Below is a small trained network, with its code and all its weights. Each question gives an input and a target symbol and asks what happens when units are switched off, that is, made to give their printed mean instead of their output.

import numpy as np


def w(rows, s, z=0):
    codes = np.array(rows[::2]) - 128.0
    scale = np.full(codes.shape[1], s)
    scale[-1] = z or s
    return codes * scale


def norm(h):
    return h / np.sqrt((h * h).mean(-1, keepdims=True) + 1e-5)


def f(y):
    return y / 2 * (1 + np.tanh(0.7978845608 * (y + 0.044715 * y**3)))


def softmax(a):
    e = np.exp(a - a.max(-1, keepdims=True))
    return e / e.sum(-1, keepdims=True)


def log_softmax(a):
    a = a - a.max(-1, keepdims=True)
    return a - np.log(np.exp(a).sum(-1, keepdims=True))


def net(x, mask):
    ids = ['δζηλπφψ'.index(c) for c in x.split()]
    T = len(ids)
    res = E[ids] + P[:T]
    u = 0
    for l in range(2):
        r = norm(res)
        for j in range(2):
            rows = slice(2 * j, 2 * j + 2)
            q, k, v = (r @ M[l][rows].T for M in (Q, K, V))
            z = softmax(np.where(np.tri(T) > 0, q @ k.T / 2**0.5, -1e9)) @ v
            o = O[l][rows]
            res = res + np.where(mask[u + j], z, o[:, -1]) @ o[:, :-1]
        u += 2
        y = f(norm(res) @ A[l][:, :-1].T + A[l][:, -1])
        res = res + np.where(mask[u : u + 12], y, B[l][:, -1]) @ B[l][:, :-1]
        u += 12
    return log_softmax(norm(res)[-1] @ U[:, :-1].T + U[:, -1])


Q, K, V, O, A, B = {}, {}, {}, {}, {}, {}
E = w([
[210,88,222,119,223,246],'δ',
[103,50,140,66,99,126],'ζ',
[86,151,180,3,98,20],'η',
[177,32,123,175,162,181],'λ',
[166,29,147,114,136,134],'π',
[95,47,161,103,166,235],'φ',
[142,84,174,104,170,217],'ψ',
],0.003)
P = w([
[128,193,84,183,110,132],'0',
[137,151,196,53,136,118],'1',
[97,90,200,106,121,152],'2',
[146,129,58,126,158,156],'3',
[150,137,187,47,138,142],'4',
[81,51,194,200,48,69],'5',
[152,129,61,122,158,161],'6',
[163,131,185,41,137,149],'7',
[89,14,205,203,46,77],'8',
[156,130,61,120,156,168],'9',
[169,131,185,37,137,155],'10',
[92,2,218,253,34,66],'11',
],0.0039)
Q[0] = w([
[211,97,179,45,221,98],'L0H1',
[185,58,233,91,158,141],'L0H1',
[170,120,153,3,231,165],'L0H2',
[142,58,203,70,93,207],'L0H2',
],0.0045)
K[0] = w([
[150,169,2,209,12,138],'L0H1',
[79,202,70,218,44,105],'L0H1',
[196,191,98,242,168,219],'L0H2',
[121,212,57,196,46,97],'L0H2',
],0.0045)
V[0] = w([
[159,68,163,110,124,136],'L0H1',
[81,107,168,101,239,144],'L0H1',
[91,156,144,189,131,49],'L0H2',
[255,202,139,194,132,127],'L0H2',
],0.0034)
O[0] = w([
[91,143,163,221,67,97,193],'L0H1',
[123,111,178,116,221,76,107],'L0H1',
[171,101,134,141,215,253,4],'L0H2',
[195,148,251,94,110,190,214],'L0H2',
],0.0032,0.0017)
A[0] = w([
[156,117,230,74,138,102,131],'L0N1',
[40,116,41,148,133,205,174],'L0N2',
[87,246,97,102,165,194,19],'L0N3',
[184,84,18,120,123,66,137],'L0N4',
[82,110,161,114,117,175,250],'L0N5',
[217,180,124,48,114,195,127],'L0N6',
[105,179,196,9,134,62,156],'L0N7',
[172,98,80,239,145,171,75],'L0N8',
[66,252,39,147,104,20,100],'L0N9',
[53,195,229,127,132,113,97],'L0N10',
[108,227,52,53,141,73,43],'L0N11',
[181,167,110,91,176,194,136],'L0N12',
],0.0039,0.0023)
B[0] = w([
[67,188,119,202,133,188,234],'L0N1',
[13,51,136,133,142,73,150],'L0N2',
[215,111,142,60,142,108,82],'L0N3',
[181,245,210,141,77,145,154],'L0N4',
[122,124,97,207,101,34,251],'L0N5',
[73,151,123,88,154,48,211],'L0N6',
[139,144,107,209,226,189,176],'L0N7',
[222,114,121,174,222,214,173],'L0N8',
[217,97,190,207,98,72,87],'L0N9',
[216,99,110,118,3,224,120],'L0N10',
[200,146,179,199,148,66,79],'L0N11',
[96,168,128,57,151,73,174],'L0N12',
],0.0036,0.0025)
Q[1] = w([
[58,106,107,188,252,17],'L1H1',
[154,160,234,83,20,210],'L1H1',
[64,44,136,219,144,132],'L1H2',
[139,2,162,161,44,66],'L1H2',
],0.0045)
K[1] = w([
[61,2,181,161,224,79],'L1H1',
[137,237,86,115,27,204],'L1H1',
[129,78,129,182,128,17],'L1H2',
[209,73,89,175,161,86],'L1H2',
],0.0049)
V[1] = w([
[105,75,254,118,178,73],'L1H1',
[181,206,167,95,25,186],'L1H1',
[56,122,46,32,140,153],'L1H2',
[67,79,203,172,121,167],'L1H2',
],0.0041)
O[1] = w([
[96,156,241,177,114,187,179],'L1H1',
[209,48,114,181,59,12,102],'L1H1',
[140,61,128,119,216,5,113],'L1H2',
[245,125,114,101,11,114,255],'L1H2',
],0.0032,0.003)
A[1] = w([
[227,236,131,125,76,130,174],'L1N1',
[176,190,162,45,95,110,2],'L1N2',
[4,79,199,195,137,103,105],'L1N3',
[179,97,44,195,189,209,101],'L1N4',
[171,88,49,54,106,29,116],'L1N5',
[5,248,62,63,148,10,99],'L1N6',
[53,65,134,81,158,122,73],'L1N7',
[155,77,181,201,131,193,124],'L1N8',
[48,112,61,153,44,98,133],'L1N9',
[173,190,88,29,148,161,72],'L1N10',
[29,142,173,176,197,206,88],'L1N11',
[107,137,168,79,98,109,137],'L1N12',
],0.0044,0.003)
B[1] = w([
[95,56,84,124,149,108,192],'L1N1',
[190,119,136,106,217,163,106],'L1N2',
[200,128,175,199,140,45,222],'L1N3',
[81,222,104,129,166,188,160],'L1N4',
[195,174,45,165,64,155,145],'L1N5',
[23,98,143,106,2,151,130],'L1N6',
[180,100,104,103,192,59,127],'L1N7',
[80,187,108,103,105,71,253],'L1N8',
[139,119,194,166,183,201,162],'L1N9',
[180,25,161,130,85,68,128],'L1N10',
[168,116,35,172,129,98,219],'L1N11',
[153,171,120,192,136,196,163],'L1N12',
],0.004,0.0025)
U = w([
[239,53,233,22,218,172,186],'δ',
[54,131,191,211,20,182,67],'ζ',
[182,206,169,237,217,20,1],'η',
[47,240,38,176,231,247,204],'λ',
[254,38,20,122,37,50,204],'π',
[21,12,82,188,246,26,20],'φ',
[25,63,79,17,56,41,59],'ψ',
],0.0047,0.0028)

Each question gives the input, a string of symbols that net reads in full, and the target symbol t.
The units are the heads (2 rows each of Q, K, V and O) and the neurons (one row each of A and B). Each row of codes is followed by its name. A weight is (code - 128) times the scale printed after its matrix; where a second scale follows, it is the last column's (O, A, B and U).
mask holds one flag per unit, layer by layer, with each layer's heads first. A switched-off unit (its flag False) gives its mean, the last column of its rows in O or B, instead of its output. The means were averaged over made-up inputs and are rounded, as every weight is.
A unit's drop is (log p(t) with every unit on - log p(t) with that unit switched off) / (log p(t) with every unit on - log p(t) with every unit switched off).
The circuit of an input: a set's keep is (log p(t) with only the set's units on - log p(t) with every unit switched off) / (log p(t) with every unit on - log p(t) with every unit switched off). Starting from the 12 units with the biggest drops (on a tie, the unit counted first), units are removed one at a time, each time the one whose removal leaves the highest keep (on an exact tie, the one counted first), for as long as the keep stays at least 0.8.
circuit, biggest first: the units of the circuit, biggest drop first
k most important neurons: the k neurons with the biggest drops, biggest first
top k neurons in layer l: the k neurons of layer l with the biggest drops, biggest first
heads that matter: for each layer, one digit per head in row order, 1 if its drop is at least 0.15 and else 0, layers parted by /
input λ φ λ λ π π φ ζ, target δ: circuit, biggest first : [L0N7 L1N4]
input λ π ζ λ ζ, target δ: 3 most important neurons : [L0N6 L0N7 L1N2]
input λ φ λ ζ π ψ φ φ δ π η, target δ: circuit, biggest first : [L0N10 L0N7 L1N8 L1N1]
input ψ φ π λ δ λ η φ, target η: top 2 neurons in layer 0 : [L0N6 L0N1]
input φ η λ, target η: circuit, biggest first : [L1N3 L1N8]
input π λ φ, target π: circuit, biggest first : [L1H1 L0H2 L0H1]
input φ λ π ζ ζ, target λ: circuit, biggest first : [L0N7]
input λ λ ψ λ η, target δ: 3 most important neurons : [L0N10 L0N7 L1N2]
input η λ λ λ π, target φ: heads that matter : 10 / 01
input δ λ η π ψ λ φ π, target ζ: top 2 neurons in layer 0 : [L0N1 L0N7]
input π λ λ λ λ η π ζ, target π: 2 most important neurons : [L0N7 L1N5]
input ζ δ λ δ φ, target ψ: circuit, biggest first : [L0H1 L0N8 L0N6]
input φ ζ π π λ λ λ φ, target λ: circuit, biggest first : [L0N7 L1N11 L0H2]
input φ λ φ π δ, target λ: heads that matter : 11 / 10
input ζ φ λ λ ψ, target ψ: heads that matter : 10 / 00
input π π η λ λ λ λ ζ λ φ, target φ: circuit, biggest first : [L0N2 L1N7]
input ψ π λ δ η, target η: 4 most important neurons : [L0N7 L0N1 L0N6 L0N12]
input ζ λ φ δ λ φ λ λ, target ψ: most important neuron : [L1N6]
input ζ π π π ζ λ π λ φ λ π, target ψ: 3 most important neurons : [L1N6 L0N6 L0N10]
input δ λ π π λ, target ζ: heads that matter : 11 / 11
input δ φ π ζ λ π λ λ, target ζ: 2 most important neurons : [L0N1 L0N8]
input η δ π φ π, target φ: heads that matter : 10 / 11
input ζ φ λ, target φ: heads that matter : 11 / 00
input π ζ ζ λ ζ λ π η λ λ ζ, target π: circuit, biggest first : [L0H1 L1H1 L1N5]
